Below are the code and all the weights of a small trained network. Each question names an input and a target symbol and asks about switching units off, where a switched-off unit gives its printed mean instead of its output.

import numpy as np


def w(rows, s, z=0):
    codes = np.array(rows[::2]) - 128.0
    scale = np.full(codes.shape[1], s)
    scale[-1] = z or s
    return codes * scale


def norm(h):
    return h / np.sqrt((h * h).mean(-1, keepdims=True) + 1e-5)


def f(y):
    return np.maximum(y, 0)


def softmax(a):
    e = np.exp(a - a.max(-1, keepdims=True))
    return e / e.sum(-1, keepdims=True)


def log_softmax(a):
    a = a - a.max(-1, keepdims=True)
    return a - np.log(np.exp(a).sum(-1, keepdims=True))


def net(x, mask):
    ids = ['ΦΨΩαβγδεζημξπστ'.index(c) for c in x.split()]
    T = len(ids)
    res = E[ids] + P[:T]
    u = 0
    for l in range(2):
        r = norm(res)
        for j in range(2):
            rows = slice(3 * j, 3 * j + 3)
            q, k, v = (r @ M[l][rows].T for M in (Q, K, V))
            z = softmax(np.where(np.tri(T) > 0, q @ k.T / 3**0.5, -1e9)) @ v
            o = O[l][rows]
            res = res + np.where(mask[u + j], z, o[:, -1]) @ o[:, :-1]
        u += 2
        y = f(norm(res) @ A[l][:, :-1].T + A[l][:, -1])
        res = res + np.where(mask[u : u + 4], y, B[l][:, -1]) @ B[l][:, :-1]
        u += 4
    return log_softmax(norm(res)[-1] @ U[:, :-1].T + U[:, -1])


Q, K, V, O, A, B = {}, {}, {}, {}, {}, {}
E = w([
[121,173,109,190],'Φ',
[75,87,173,130],'Ψ',
[211,139,89,92],'Ω',
[96,122,157,95],'α',
[121,79,196,142],'β',
[110,147,92,213],'γ',
[76,19,17,96],'δ',
[114,211,71,166],'ε',
[133,139,182,151],'ζ',
[93,166,120,141],'η',
[144,179,98,205],'μ',
[146,84,183,160],'ξ',
[248,136,82,96],'π',
[132,118,190,98],'σ',
[76,134,162,79],'τ',
],0.018)
P = w([
[185,137,126,162],'0',
[53,119,224,254],'1',
[68,109,234,254],'2',
[90,99,239,238],'3',
[226,155,148,39],'4',
[220,147,154,52],'5',
[204,153,154,60],'6',
[104,153,184,172],'7',
[112,149,179,169],'8',
[134,151,187,121],'9',
[185,156,137,80],'10',
[189,152,132,91],'11',
],0.0068)
Q[0] = w([
[1,115,150,51],'L0H1',
[222,239,245,144],'L0H1',
[126,228,176,160],'L0H1',
[30,43,58,135],'L0H2',
[151,122,189,38],'L0H2',
[208,30,126,85],'L0H2',
],0.0074)
K[0] = w([
[46,146,222,56],'L0H1',
[105,92,69,121],'L0H1',
[134,89,69,86],'L0H1',
[50,67,2,107],'L0H2',
[71,255,200,113],'L0H2',
[175,166,113,123],'L0H2',
],0.0098)
V[0] = w([
[113,164,142,99],'L0H1',
[179,75,76,197],'L0H1',
[214,202,196,177],'L0H1',
[127,171,168,178],'L0H2',
[85,97,105,255],'L0H2',
[106,94,95,122],'L0H2',
],0.0076)
O[0] = w([
[110,48,217,151,118],'L0H1',
[132,143,150,112,143],'L0H1',
[85,63,114,111,242],'L0H1',
[93,184,179,148,254],'L0H2',
[160,138,128,97,224],'L0H2',
[54,1,198,113,63],'L0H2',
],0.0083,0.0034)
A[0] = w([
[140,168,152,149,86],'L0N1',
[84,72,38,147,61],'L0N2',
[235,111,65,74,3],'L0N3',
[104,2,140,62,60],'L0N4',
],0.0088,0.0025)
B[0] = w([
[132,72,43,26,252],'L0N1',
[238,41,181,140,165],'L0N2',
[2,136,124,209,189],'L0N3',
[164,142,133,26,215],'L0N4',
],0.0081,0.0027)
Q[1] = w([
[171,220,92,177],'L1H1',
[122,98,199,101],'L1H1',
[232,74,75,21],'L1H1',
[245,2,154,210],'L1H2',
[37,43,43,16],'L1H2',
[66,72,202,246],'L1H2',
],0.0084)
K[1] = w([
[119,220,171,175],'L1H1',
[115,155,106,93],'L1H1',
[7,108,183,240],'L1H1',
[149,90,113,165],'L1H2',
[104,205,173,192],'L1H2',
[166,129,97,47],'L1H2',
],0.012)
V[1] = w([
[56,38,134,146],'L1H1',
[113,106,243,124],'L1H1',
[205,29,86,145],'L1H1',
[150,215,144,170],'L1H2',
[251,169,217,205],'L1H2',
[98,154,85,203],'L1H2',
],0.013)
O[1] = w([
[95,65,71,159,55],'L1H1',
[67,138,179,153,198],'L1H1',
[71,102,49,4,2],'L1H1',
[89,143,182,76,174],'L1H2',
[80,215,145,39,193],'L1H2',
[172,140,198,88,104],'L1H2',
],0.011,0.0065)
A[1] = w([
[191,132,176,79,146],'L1N1',
[69,89,117,185,254],'L1N2',
[123,80,147,39,38],'L1N3',
[86,176,245,134,243],'L1N4',
],0.012,0.0032)
B[1] = w([
[202,85,4,99,166],'L1N1',
[209,103,41,41,157],'L1N2',
[76,129,177,118,142],'L1N3',
[155,183,3,180,254],'L1N4',
],0.0077,0.016)
U = w([
[83,112,51,180,92],'Φ',
[212,131,124,106,39],'Ψ',
[181,141,133,87,65],'Ω',
[202,124,254,198,161],'α',
[72,207,233,140,232],'β',
[71,125,39,117,49],'γ',
[53,134,121,60,234],'δ',
[141,93,140,121,94],'ε',
[183,156,100,65,91],'ζ',
[103,72,135,205,169],'η',
[165,153,88,62,56],'μ',
[51,149,57,89,106],'ξ',
[116,61,69,177,79],'π',
[197,62,69,109,102],'σ',
[160,70,92,28,255],'τ',
],0.012,0.0048)

Each question gives the input, a string of symbols that net reads in full, and the target symbol t.
The units are the heads (3 rows each of Q, K, V and O) and the neurons (one row each of A and B). Each row of codes is followed by its name. A weight is (code - 128) times the scale printed after its matrix; where a second scale follows, it is the last column's (O, A, B and U).
mask holds one flag per unit, layer by layer, with each layer's heads first. A switched-off unit (its flag False) gives its mean, the last column of its rows in O or B, instead of its output. The means were averaged over made-up inputs and are rounded, as every weight is.
A unit's drop is (log p(t) with every unit on - log p(t) with that unit switched off) / (log p(t) with every unit on - log p(t) with every unit switched off).
most important unit: the unit with the biggest drop
k most important neurons of layer l: the k neurons of layer l with the biggest drops, biggest first
heads that matter: for each layer, one digit per head in row order, 1 if its drop is at least 0.15 and else 0, layers parted by /
input ζ ε β, target β: heads that matter	01 / 11
input ζ ζ ε, target β: most important neuron of layer 1	L1N1
input ξ Ψ Φ, target δ: heads that matter	00 / 10
input Φ ζ τ β α, target β: heads that matter	01 / 11
input Ψ η ζ η π, target α: heads that matter	00 / 10
input τ ξ Φ Ω η η τ Ω, target α: heads that matter	00 / 11
input ζ π ξ η τ ζ γ ζ ε, target β: heads that matter	01 / 10
input β α ζ, target ξ: heads that matter	00 / 10
input ξ τ τ, target δ: heads that matter	10 / 10
input ζ γ Φ β, target β: heads that matter	01 / 11
input Ψ Ψ τ ξ ζ ε ζ Ψ ζ ζ ε Ψ, target β: 2 most important neurons of layer 0	L0N4, L0N2
input τ δ ζ Ψ, target τ: heads that matter	00 / 10
input ε ζ Ψ η Ω Ω σ, target α: heads that matter	00 / 11
input δ γ ζ β η ζ η η ζ ζ β, target σ: heads that matter	01 / 11
input π ζ η σ ζ ζ ζ η ζ μ, target β: most important neuron of layer 1	L1N2
input ζ γ Ω, target β: heads that matter	11 / 11
input τ α η, target η: 2 most important neurons of layer 1	L1N4, L1N1
input γ η γ π δ δ τ, target τ: heads that matter	00 / 11
input η Ψ π, target α: 2 most important neurons of layer 0	L0N3, L0N1
input β Ψ γ τ, target ξ: most important neuron of layer 1	L1N2
input Ψ ξ ζ, target Φ: 2 most important neurons of layer 0	L0N4, L0N1
input ε β α γ β ε Ψ δ Φ η ζ, target α: 3 most important neurons of layer 1	L1N4, L1N2, L1N1
input π η μ, target τ: 2 most important neurons of layer 0	L0N3, L0N1
input β Ω δ ζ Φ ζ π η β, target σ: 2 most important neurons of layer 0	L0N3, L0N4
input ζ γ π, target β: 2 most important neurons of layer 0	L0N3, L0N4
input ξ η Ψ η τ ζ η, target α: 2 most important neurons of layer 0	L0N1, L0N3
input ζ Φ ξ, target β: most important unit	L0H2
input Ψ ζ Φ ζ γ ζ Φ, target β: 2 most important neurons of layer 0	L0N1, L0N3
input σ γ β γ η η Ψ τ, target α: 2 most important neurons of layer 0	L0N1, L0N2
